Here is a tiny trained network, its code and every weight. The questions are about switching its units off for an input and a target symbol, where a switched-off unit gives its printed mean instead of its output.

import numpy as np


def w(rows, s, z=0):
    codes = np.array(rows[::2]) - 128.0
    scale = np.full(codes.shape[1], s)
    scale[-1] = z or s
    return codes * scale


def norm(h):
    return h / np.sqrt((h * h).mean(-1, keepdims=True) + 1e-5)


def f(y):
    return y / 2 * (1 + np.tanh(0.7978845608 * (y + 0.044715 * y**3)))


def softmax(a):
    e = np.exp(a - a.max(-1, keepdims=True))
    return e / e.sum(-1, keepdims=True)


def log_softmax(a):
    a = a - a.max(-1, keepdims=True)
    return a - np.log(np.exp(a).sum(-1, keepdims=True))


def net(x, mask):
    ids = ['ΛΠΣΨαβγεθμξτω'.index(c) for c in x.split()]
    T = len(ids)
    res = E[ids] + P[:T]
    r = norm(res)
    for j in range(3):
        rows = slice(3 * j, 3 * j + 3)
        q, k, v = (r @ M[0][rows].T for M in (Q, K, V))
        z = softmax(np.where(np.tri(T) > 0, q @ k.T / 3**0.5, -1e9)) @ v
        o = O[0][rows]
        res = res + np.where(mask[j], z, o[:, -1]) @ o[:, :-1]
    y = f(norm(res) @ A[0][:, :-1].T + A[0][:, -1])
    res = res + np.where(mask[3:11], y, B[0][:, -1]) @ B[0][:, :-1]
    return log_softmax(norm(res)[-1] @ U[:, :-1].T + U[:, -1])


Q, K, V, O, A, B = {}, {}, {}, {}, {}, {}
E = w([
[24,125,176,20],'Λ',
[60,107,97,67],'Π',
[129,141,156,132],'Σ',
[113,152,128,128],'Ψ',
[138,147,149,130],'α',
[31,87,142,154],'β',
[25,16,26,207],'γ',
[107,122,149,88],'ε',
[112,134,170,129],'θ',
[127,157,162,141],'μ',
[105,96,77,146],'ξ',
[182,100,160,254],'τ',
[10,204,59,192],'ω',
],0.0093)
P = w([
[224,4,91,159],'0',
[29,174,134,230],'1',
[65,162,105,224],'2',
[117,167,94,210],'3',
[133,167,86,196],'4',
[135,153,103,180],'5',
],0.0023)
Q[0] = w([
[1,122,99,116],'head 0',
[142,46,155,82],'head 0',
[126,44,109,39],'head 0',
[167,170,176,173],'head 1',
[208,83,105,95],'head 1',
[57,30,24,122],'head 1',
[150,64,42,78],'head 2',
[126,183,124,90],'head 2',
[144,87,140,61],'head 2',
],0.007)
K[0] = w([
[55,184,143,163],'head 0',
[94,2,170,102],'head 0',
[108,88,100,130],'head 0',
[175,113,99,104],'head 1',
[133,164,135,108],'head 1',
[30,237,86,184],'head 1',
[46,219,196,165],'head 2',
[174,111,216,127],'head 2',
[68,136,99,172],'head 2',
],0.0079)
V[0] = w([
[62,93,182,121],'head 0',
[135,171,101,164],'head 0',
[204,164,142,238],'head 0',
[129,114,136,3],'head 1',
[215,185,136,141],'head 1',
[152,226,85,126],'head 1',
[58,128,87,142],'head 2',
[165,75,130,53],'head 2',
[167,100,117,101],'head 2',
],0.0056)
O[0] = w([
[192,147,90,123,166],'head 0',
[159,167,192,117,191],'head 0',
[56,66,140,110,199],'head 0',
[32,76,29,148,2],'head 1',
[139,81,132,170,68],'head 1',
[73,156,78,253,127],'head 1',
[80,103,85,150,192],'head 2',
[153,85,212,32,46],'head 2',
[167,13,44,125,86],'head 2',
],0.0039,0.0037)
A[0] = w([
[82,84,41,234,147],'neuron 0',
[60,165,155,141,180],'neuron 1',
[52,169,179,70,183],'neuron 2',
[123,30,153,25,93],'neuron 3',
[89,117,166,115,190],'neuron 4',
[89,77,1,149,233],'neuron 5',
[2,69,124,91,49],'neuron 6',
[188,104,171,140,250],'neuron 7',
],0.0073,0.0013)
B[0] = w([
[146,154,223,101,254],'neuron 0',
[209,119,44,130,253],'neuron 1',
[198,103,121,130,239],'neuron 2',
[137,242,108,161,156],'neuron 3',
[33,147,22,89,168],'neuron 4',
[253,61,181,157,209],'neuron 5',
[63,48,122,160,179],'neuron 6',
[67,71,105,131,149],'neuron 7',
],0.0047,0.0041)
U = w([
[166,134,127,102,14],'Λ',
[182,142,120,100,46],'Π',
[108,229,105,226,200],'Σ',
[2,170,61,17,139],'Ψ',
[192,155,61,53,103],'α',
[87,90,38,135,73],'β',
[104,156,237,52,166],'γ',
[168,42,14,114,143],'ε',
[144,145,139,62,90],'θ',
[24,110,221,95,102],'μ',
[191,99,198,147,56],'ξ',
[158,33,189,203,252],'τ',
[149,129,177,194,170],'ω',
],0.0081,0.003)

Each question gives the input, a string of symbols that net reads in full, and the target symbol t.
The units are the heads (3 rows each of Q, K, V and O) and the neurons (one row each of A and B). Each row of codes is followed by its name. A weight is (code - 128) times the scale printed after its matrix; where a second scale follows, it is the last column's (O, A, B and U).
mask holds one flag per unit, heads first, then neurons. A switched-off unit (its flag False) gives its mean, the last column of its rows in O or B, instead of its output. The means were averaged over made-up inputs and are rounded, as every weight is.
A unit's drop is (log p(t) with every unit on - log p(t) with that unit switched off) / (log p(t) with every unit on - log p(t) with every unit switched off).
The circuit of an input: a set's keep is (log p(t) with only the set's units on - log p(t) with every unit switched off) / (log p(t) with every unit on - log p(t) with every unit switched off). Starting from all 11 units, units are removed one at a time, each time the one whose removal leaves the highest keep (on an exact tie, the one counted first), for as long as the keep stays at least 0.8.
circuit, biggest first: the units of the circuit, biggest drop first
unit that matters most: the unit with the biggest drop
k most important neurons: the k neurons with the biggest drops, biggest first
which heads matter: for each layer, one digit per head in row order, 1 if its drop is at least 0.15 and else 0, layers parted by /
input ω Π θ α, target Σ: which heads matter	001
input ε Σ τ Σ, target Ψ: which heads matter	011
input ω Σ Σ, target Σ: circuit, biggest first	[neuron 5; neuron 0]
input α Λ θ, target μ: 3 most important neurons	[neuron 1; neuron 5; neuron 7]
input Σ ω θ, target γ: 3 most important neurons	[neuron 5; neuron 1; neuron 6]
input Λ ω Σ Λ Ψ Σ, target ε: most important neuron	[neuron 2]
input Λ Σ Λ ε, target α: circuit, biggest first	[head 0; head 1]
input Λ Σ γ Λ θ Σ, target ε: circuit, biggest first	[head 1; neuron 0]
input ω ε ω Π, target ε: 2 most important neurons	[neuron 5; neuron 6]
input Σ α γ Σ, target γ: circuit, biggest first	[neuron 5; head 1; head 0; neuron 4]
input Σ Λ ω Σ ε, target α: which heads matter	110
input Σ Σ α, target γ: which heads matter	011
input γ α ω Π, target ε: which heads matter	000
input α β μ ω β α, target μ: unit that matters most	neuron 1
input Λ Σ Σ ξ α, target ε: which heads matter	110
input Λ ε Π α, target ε: which heads matter	010
input Σ Σ Π Σ Λ μ, target γ: 2 most important neurons	[neuron 1; neuron 5]
input Ψ ε Π Ψ α, target τ: 4 most important neurons	[neuron 3; neuron 7; neuron 0; neuron 1]
input ω α Σ ε α θ, target Σ: 2 most important neurons	[neuron 5; neuron 0]
input Ψ Ψ ω Σ, target τ: unit that matters most	head 2
input Π ε Ψ, target ε: which heads matter	011
input ε Ψ Λ μ, target Ψ: circuit, biggest first	[head 1; neuron 5; neuron 4]
input α α Π Ψ, target ε: which heads matter	111
input α ε ω Σ Σ, target μ: which heads matter	111
input ξ ω α, target α: which heads matter	110
input α μ ω α, target μ: which heads matter	111
input ε α Σ ω Λ α, target Ψ: which heads matter	011
